Here is a tiny trained network, its code and every weight. The questions are about switching its units off for an input and a target symbol, where a switched-off unit gives its printed mean instead of its output.

import numpy as np


def w(rows, s, z=0):
    codes = np.array(rows[::2]) - 128.0
    scale = np.full(codes.shape[1], s)
    scale[-1] = z or s
    return codes * scale


def softmax(a):
    e = np.exp(a - a.max(-1, keepdims=True))
    return e / e.sum(-1, keepdims=True)


def log_softmax(a):
    a = a - a.max(-1, keepdims=True)
    return a - np.log(np.exp(a).sum(-1, keepdims=True))


def net(x, mask):
    ids = ['αβγδεζηλμξπσφψω'.index(c) for c in x.split()]
    T = len(ids)
    res = E[ids] + P[:T]
    u = 0
    for l in range(3):
        r = res
        for j in range(2):
            rows = slice(2 * j, 2 * j + 2)
            q, k, v = (r @ M[l][rows].T for M in (Q, K, V))
            z = softmax(np.where(np.tri(T) > 0, q @ k.T / 2**0.5, -1e9)) @ v
            o = O[l][rows]
            res = res + np.where(mask[u + j], z, o[:, -1]) @ o[:, :-1]
        u += 2
    return log_softmax(res[-1] @ U[:, :-1].T + U[:, -1])


Q, K, V, O = {}, {}, {}, {}
E = w([
[195,168,99,137,160,122],'α',
[139,64,112,150,176,222],'β',
[96,18,121,77,48,142],'γ',
[170,42,20,76,242,155],'δ',
[38,165,117,50,117,60],'ε',
[75,222,152,138,134,223],'ζ',
[134,92,163,173,83,202],'η',
[130,158,71,88,196,104],'λ',
[121,111,128,164,147,151],'μ',
[80,179,56,107,213,196],'ξ',
[130,176,172,130,68,101],'π',
[2,88,166,101,78,215],'σ',
[207,6,121,81,112,74],'φ',
[152,147,55,36,125,41],'ψ',
[80,129,118,123,136,157],'ω',
],0.0068)
P = w([
[125,114,195,118,193,96],'0',
[116,99,69,130,69,152],'1',
[186,250,116,138,175,186],'2',
[133,122,151,21,125,131],'3',
[106,107,49,146,61,130],'4',
[198,252,109,125,183,197],'5',
[73,66,204,120,200,82],'6',
[103,106,28,157,46,120],'7',
],0.016)
Q[0] = w([
[208,138,106,94,98,157],'L0H0',
[70,143,110,198,59,114],'L0H0',
[108,147,3,121,34,136],'L0H1',
[61,123,160,191,111,119],'L0H1',
],0.017)
K[0] = w([
[121,133,119,247,189,72],'L0H0',
[99,174,40,183,56,134],'L0H0',
[86,132,21,253,91,76],'L0H1',
[141,120,106,88,48,224],'L0H1',
],0.012)
V[0] = w([
[196,87,78,87,122,83],'L0H0',
[161,253,118,107,121,98],'L0H0',
[45,112,157,87,107,82],'L0H1',
[175,121,167,163,72,92],'L0H1',
],0.016)
O[0] = w([
[219,129,148,92,48,109,193],'L0H0',
[192,74,63,53,191,195,98],'L0H0',
[55,159,172,28,91,155,252],'L0H1',
[130,91,201,169,120,245,48],'L0H1',
],0.013,0.0031)
Q[1] = w([
[196,107,131,223,195,205],'L1H0',
[130,121,139,182,207,96],'L1H0',
[79,157,135,102,134,164],'L1H1',
[48,109,255,50,110,158],'L1H1',
],0.0084)
K[1] = w([
[109,172,2,177,30,190],'L1H0',
[70,36,79,127,76,110],'L1H0',
[135,182,143,131,152,170],'L1H1',
[162,139,253,87,227,71],'L1H1',
],0.0067)
V[1] = w([
[106,117,27,148,3,175],'L1H0',
[136,68,173,120,114,92],'L1H0',
[86,34,75,154,67,166],'L1H1',
[78,84,24,114,34,129],'L1H1',
],0.0065)
O[1] = w([
[136,169,100,72,71,2,1],'L1H0',
[132,146,149,93,142,161,138],'L1H0',
[31,150,157,134,121,188,67],'L1H1',
[10,97,136,94,101,179,134],'L1H1',
],0.0077,0.006)
Q[2] = w([
[104,153,176,80,181,151],'L2H0',
[131,248,140,126,143,175],'L2H0',
[118,24,170,91,117,83],'L2H1',
[41,80,112,162,88,110],'L2H1',
],0.012)
K[2] = w([
[138,206,153,51,155,72],'L2H0',
[96,174,255,132,231,129],'L2H0',
[99,33,125,40,56,75],'L2H1',
[75,171,55,124,19,182],'L2H1',
],0.0085)
V[2] = w([
[186,255,25,138,109,129],'L2H0',
[32,160,102,128,32,190],'L2H0',
[119,231,146,32,103,120],'L2H1',
[190,115,126,205,42,253],'L2H1',
],0.0062)
O[2] = w([
[124,254,99,160,125,157,55],'L2H0',
[154,139,126,160,201,111,4],'L2H0',
[109,161,157,170,101,179,129],'L2H1',
[155,188,185,50,172,106,93],'L2H1',
],0.01,0.0019)
U = w([
[120,126,84,25,28,111,38],'α',
[68,135,166,161,72,102,130],'β',
[132,153,170,172,165,77,178],'γ',
[103,193,173,170,156,138,147],'δ',
[122,154,192,94,194,253,45],'ε',
[99,74,20,129,137,71,110],'ζ',
[60,146,172,124,178,60,140],'η',
[64,72,102,123,78,217,58],'λ',
[177,142,62,185,62,42,254],'μ',
[78,127,91,167,135,154,126],'ξ',
[246,92,113,65,197,87,126],'π',
[110,144,108,198,242,128,157],'σ',
[162,155,206,121,80,114,43],'φ',
[202,69,84,195,54,215,168],'ψ',
[112,139,136,155,159,134,194],'ω',
],0.0066,0.004)

Each question gives the input, a string of symbols that net reads in full, and the target symbol t.
The units are the heads (2 rows each of Q, K, V and O). Each row of codes is followed by its name. A weight is (code - 128) times the scale printed after its matrix; where a second scale follows, it is the last column's (O and U).
mask holds one flag per head, layer by layer. A switched-off head (its flag False) gives its mean, the last column of its rows in O, instead of its output. The means were averaged over made-up inputs and are rounded, as every weight is.
A unit's drop is (log p(t) with every unit on - log p(t) with that unit switched off) / (log p(t) with every unit on - log p(t) with every unit switched off).
The circuit of an input: a set's keep is (log p(t) with only the set's units on - log p(t) with every unit switched off) / (log p(t) with every unit on - log p(t) with every unit switched off). Starting from all 6 units, units are removed one at a time, each time the one whose removal leaves the highest keep (on an exact tie, the one counted first), for as long as the keep stays at least 0.8.
circuit, biggest first: the units of the circuit, biggest drop first
unit that matters most: the unit with the biggest drop
heads that matter: for each layer, one digit per head in row order, 1 if its drop is at least 0.15 and else 0, layers parted by /
input ξ ζ μ α α π π, target π: unit that matters most	L0H0
input σ ε α, target σ: circuit, biggest first	[L0H0 L2H0]
input α μ δ, target α: heads that matter	00 / 11 / 10
input ε ε π α α π, target ε: heads that matter	11 / 10 / 01
input μ μ ξ ε σ α φ, target λ: heads that matter	01 / 00 / 01
input π ε π, target π: heads that matter	11 / 11 / 10
input α π σ α, target π: heads that matter	11 / 11 / 01
input α δ α σ, target π: heads that matter	01 / 01 / 01
input ζ α π ξ δ δ α, target ζ: circuit, biggest first	[L0H1 L2H1]
input α ψ ζ δ α σ, target α: heads that matter	01 / 11 / 10
input δ ξ α λ β η, target δ: circuit, biggest first	[L0H0 L0H1 L1H1 L2H0]
input δ δ η β π π, target δ: heads that matter	11 / 01 / 11
input λ ε ε α ε π δ, target π: heads that matter	10 / 10 / 00
input α β ε α σ λ, target α: circuit, biggest first	[L1H0 L1H1 L2H0 L0H1]
input α ξ μ, target α: heads that matter	00 / 11 / 10
input α α σ ε β π ε, target λ: heads that matter	01 / 00 / 01
input ε ε ζ ω δ, target ζ: unit that matters most	L1H1
input β α γ δ π α π, target μ: heads that matter	11 / 00 / 01
input ε α δ, target ε: circuit, biggest first	[L0H1 L1H0]
input π σ ω π π λ π, target ε: circuit, biggest first	[L0H1 L1H0 L0H0]
input σ δ π λ α π, target σ: circuit, biggest first	[L0H0 L2H0]
input α γ α α η α β σ, target β: circuit, biggest first	[L0H0]
input δ α π α φ α δ, target π: heads that matter	10 / 01 / 00
input ε α π ε, target λ: circuit, biggest first	[L2H1 L0H1]
input ε ζ ζ ε μ ε π, target λ: circuit, biggest first	[L0H1 L2H1]
